Here is a tiny trained network, its code and every weight. The questions are about switching its units off for an input and a target symbol, where a switched-off unit gives its printed mean instead of its output.

import numpy as np


def w(rows, s, z=0):
    codes = np.array(rows[::2]) - 128.0
    scale = np.full(codes.shape[1], s)
    scale[-1] = z or s
    return codes * scale


def norm(h):
    return h / np.sqrt((h * h).mean(-1, keepdims=True) + 1e-5)


def f(y):
    return np.maximum(y, 0)


def softmax(a):
    e = np.exp(a - a.max(-1, keepdims=True))
    return e / e.sum(-1, keepdims=True)


def log_softmax(a):
    a = a - a.max(-1, keepdims=True)
    return a - np.log(np.exp(a).sum(-1, keepdims=True))


def net(x, mask):
    ids = ['αηλξπτω'.index(c) for c in x.split()]
    T = len(ids)
    res = E[ids] + P[:T]
    u = 0
    for l in range(2):
        q, k, v = (norm(res) @ M[l].T for M in (Q, K, V))
        z = softmax(np.where(np.tri(T) > 0, q @ k.T / 4**0.5, -1e9)) @ v
        res = res + np.where(mask[u], z, O[l][:, -1]) @ O[l][:, :-1]
        u += 1
        y = f(norm(res) @ A[l][:, :-1].T + A[l][:, -1])
        res = res + np.where(mask[u : u + 12], y, B[l][:, -1]) @ B[l][:, :-1]
        u += 12
    return log_softmax(norm(res)[-1] @ U[:, :-1].T + U[:, -1])


Q, K, V, O, A, B = {}, {}, {}, {}, {}, {}
E = w([
[219,71,61,203,204,97],'α',
[112,54,133,81,208,199],'η',
[144,198,162,55,138,65],'λ',
[189,100,67,127,148,111],'ξ',
[170,215,129,153,200,119],'π',
[247,136,131,156,151,159],'τ',
[154,134,74,98,179,58],'ω',
],0.014)
P = w([
[186,70,222,236,2,108],'0',
[188,121,216,152,168,34],'1',
[181,114,187,116,158,43],'2',
[118,110,77,143,167,103],'3',
[102,101,74,122,153,112],'4',
[95,93,70,98,134,113],'5',
[73,89,66,85,125,125],'6',
[54,89,64,78,122,138],'7',
[61,87,70,60,108,124],'8',
[47,85,74,52,102,129],'9',
],0.0059)
Q[0] = w([
[49,64,184,230,50,103],'L0H0',
[139,76,131,144,149,134],'L0H0',
[141,92,202,131,129,92],'L0H0',
[150,2,97,50,151,34],'L0H0',
],0.007)
K[0] = w([
[200,184,70,152,57,92],'L0H0',
[79,77,174,115,128,76],'L0H0',
[77,84,151,253,31,51],'L0H0',
[108,115,142,112,126,186],'L0H0',
],0.0053)
V[0] = w([
[85,77,161,140,160,165],'L0H0',
[64,130,146,185,153,254],'L0H0',
[108,167,136,195,155,93],'L0H0',
[176,69,80,91,55,82],'L0H0',
],0.0085)
O[0] = w([
[71,145,99,124,102,176,171],'L0H0',
[104,98,168,61,153,144,3],'L0H0',
[174,146,187,146,223,90,83],'L0H0',
[182,175,101,142,254,137,155],'L0H0',
],0.0093,0.0033)
A[0] = w([
[153,164,134,208,217,71,103],'L0N0',
[64,160,47,155,95,198,255],'L0N1',
[78,194,158,24,196,174,129],'L0N2',
[106,153,122,96,235,13,79],'L0N3',
[168,142,94,83,195,132,72],'L0N4',
[169,79,114,141,235,124,69],'L0N5',
[19,142,44,70,58,72,120],'L0N6',
[96,90,220,115,201,194,139],'L0N7',
[165,75,105,137,154,66,163],'L0N8',
[175,74,130,198,179,112,146],'L0N9',
[148,90,49,172,118,167,106],'L0N10',
[107,108,160,145,109,254,138],'L0N11',
],0.0074,0.0028)
B[0] = w([
[131,156,90,120,115,87,254],'L0N0',
[150,132,140,99,108,28,227],'L0N1',
[133,119,74,148,44,65,209],'L0N2',
[96,137,117,85,136,246,237],'L0N3',
[169,85,146,200,155,153,194],'L0N4',
[84,80,198,163,31,107,213],'L0N5',
[132,130,86,61,153,70,242],'L0N6',
[157,74,119,174,90,112,170],'L0N7',
[92,129,74,69,171,168,221],'L0N8',
[41,159,186,3,146,99,225],'L0N9',
[186,153,187,142,76,156,212],'L0N10',
[171,106,197,185,97,78,176],'L0N11',
],0.0063,0.0058)
Q[1] = w([
[236,213,122,150,106,3],'L1H0',
[83,167,163,235,116,252],'L1H0',
[148,127,140,74,19,125],'L1H0',
[53,158,18,147,73,124],'L1H0',
],0.0065)
K[1] = w([
[93,218,28,227,10,209],'L1H0',
[165,225,193,30,216,83],'L1H0',
[167,32,75,114,118,127],'L1H0',
[1,117,90,156,184,135],'L1H0',
],0.0063)
V[1] = w([
[113,2,135,141,221,123],'L1H0',
[146,136,169,135,189,139],'L1H0',
[136,100,112,179,121,243],'L1H0',
[234,90,153,108,109,133],'L1H0',
],0.0097)
O[1] = w([
[100,157,186,124,200,85,187],'L1H0',
[127,5,126,159,86,161,102],'L1H0',
[169,151,151,106,116,150,24],'L1H0',
[120,131,123,141,95,241,254],'L1H0',
],0.013,0.0058)
A[1] = w([
[214,159,109,179,196,222,84],'L1N0',
[58,63,144,96,26,95,251],'L1N1',
[161,55,153,180,239,125,218],'L1N2',
[121,185,220,118,141,130,146],'L1N3',
[134,134,63,49,210,100,97],'L1N4',
[128,91,126,41,172,101,39],'L1N5',
[146,114,86,106,66,205,248],'L1N6',
[99,220,155,132,102,83,99],'L1N7',
[79,129,255,97,133,76,107],'L1N8',
[17,104,77,141,228,187,137],'L1N9',
[107,127,113,38,94,200,153],'L1N10',
[53,176,95,91,34,120,96],'L1N11',
],0.0084,0.0024)
B[1] = w([
[102,168,110,21,201,70,173],'L1N0',
[146,98,154,48,170,14,204],'L1N1',
[102,212,173,100,109,72,192],'L1N2',
[104,73,86,235,73,136,172],'L1N3',
[163,64,210,213,156,71,254],'L1N4',
[156,166,130,129,73,188,191],'L1N5',
[62,69,131,211,155,144,212],'L1N6',
[95,115,123,88,3,158,186],'L1N7',
[138,211,54,146,125,137,200],'L1N8',
[103,79,81,187,123,248,211],'L1N9',
[215,118,160,90,123,131,197],'L1N10',
[78,111,147,137,150,136,198],'L1N11',
],0.0064,0.0071)
U = w([
[98,144,184,175,173,131,131],'α',
[72,18,185,114,73,80,2],'η',
[99,183,132,71,71,151,134],'λ',
[248,157,124,162,161,60,153],'ξ',
[166,115,34,136,63,80,135],'π',
[113,87,122,75,98,194,195],'τ',
[149,145,77,77,217,140,121],'ω',
],0.013,0.004)

Each question gives the input, a string of symbols that net reads in full, and the target symbol t.
The units are the heads (4 rows each of Q, K, V and O) and the neurons (one row each of A and B). Each row of codes is followed by its name. A weight is (code - 128) times the scale printed after its matrix; where a second scale follows, it is the last column's (O, A, B and U).
mask holds one flag per unit, layer by layer, with each layer's heads first. A switched-off unit (its flag False) gives its mean, the last column of its rows in O or B, instead of its output. The means were averaged over made-up inputs and are rounded, as every weight is.
A unit's drop is (log p(t) with every unit on - log p(t) with that unit switched off) / (log p(t) with every unit on - log p(t) with every unit switched off).
The circuit of an input: a set's keep is (log p(t) with only the set's units on - log p(t) with every unit switched off) / (log p(t) with every unit on - log p(t) with every unit switched off). Starting from the 12 units with the biggest drops (on a tie, the unit counted first), units are removed one at a time, each time the one whose removal leaves the highest keep (on an exact tie, the one counted first), for as long as the keep stays at least 0.8.
units of the circuit, in order: the units of the circuit, biggest drop first
unit that matters most: the unit with the biggest drop
top k neurons: the k neurons with the biggest drops, biggest first
top k neurons in layer l: the k neurons of layer l with the biggest drops, biggest first
input π π ξ, target η: units of the circuit, in order -> (L1H0 L0H0 L0N9)
input λ η λ τ η, target π: unit that matters most -> L0H0
input ξ π η η ξ, target λ: top 2 neurons in layer 1 -> (L1N7 L1N5)
input π π λ, target η: units of the circuit, in order -> (L1H0 L0H0)
input α λ λ, target α: units of the circuit, in order -> (L0H0 L0N3 L1H0)
input λ α α, target π: top 4 neurons in layer 0 -> (L0N9 L0N0 L0N5 L0N6)
input ω λ α λ ω π λ π π τ, target η: units of the circuit, in order -> (L1H0 L0N9 L0H0 L0N2)
input η π η, target λ: top 2 neurons in layer 1 -> (L1N8 L1N4)
input λ ω α, target π: top 4 neurons -> (L0N9 L0N5 L0N6 L1N4)
input λ η η η ξ η λ α α τ, target λ: units of the circuit, in order -> (L1H0 L1N7)
input η η α, target λ: top 2 neurons in layer 0 -> (L0N5 L0N10)
input τ λ ξ ξ τ, target ω: top 3 neurons in layer 1 -> (L1N0 L1N4 L1N7)
input α τ τ τ ω, target τ: units of the circuit, in order -> (L1N9 L1H0)
input ξ λ α, target ω: units of the circuit, in order -> (L1N0 L1H0)
input τ τ λ ξ α η ω ξ α, target α: top 2 neurons -> (L0N9 L0N5)
input ξ ξ η α ξ ω τ, target τ: top 2 neurons -> (L0N6 L0N10)
input ξ τ ξ α λ, target ω: units of the circuit, in order -> (L0H0 L0N3)
input ξ ξ τ π ω ξ ξ ω ω α, target ξ: top neuron -> (L0N0)
input ξ α λ π π ξ α α τ ξ, target α: top 2 neurons -> (L0N9 L0N8)
input ξ λ τ, target ω: top 3 neurons -> (L1N0 L1N4 L0N9)
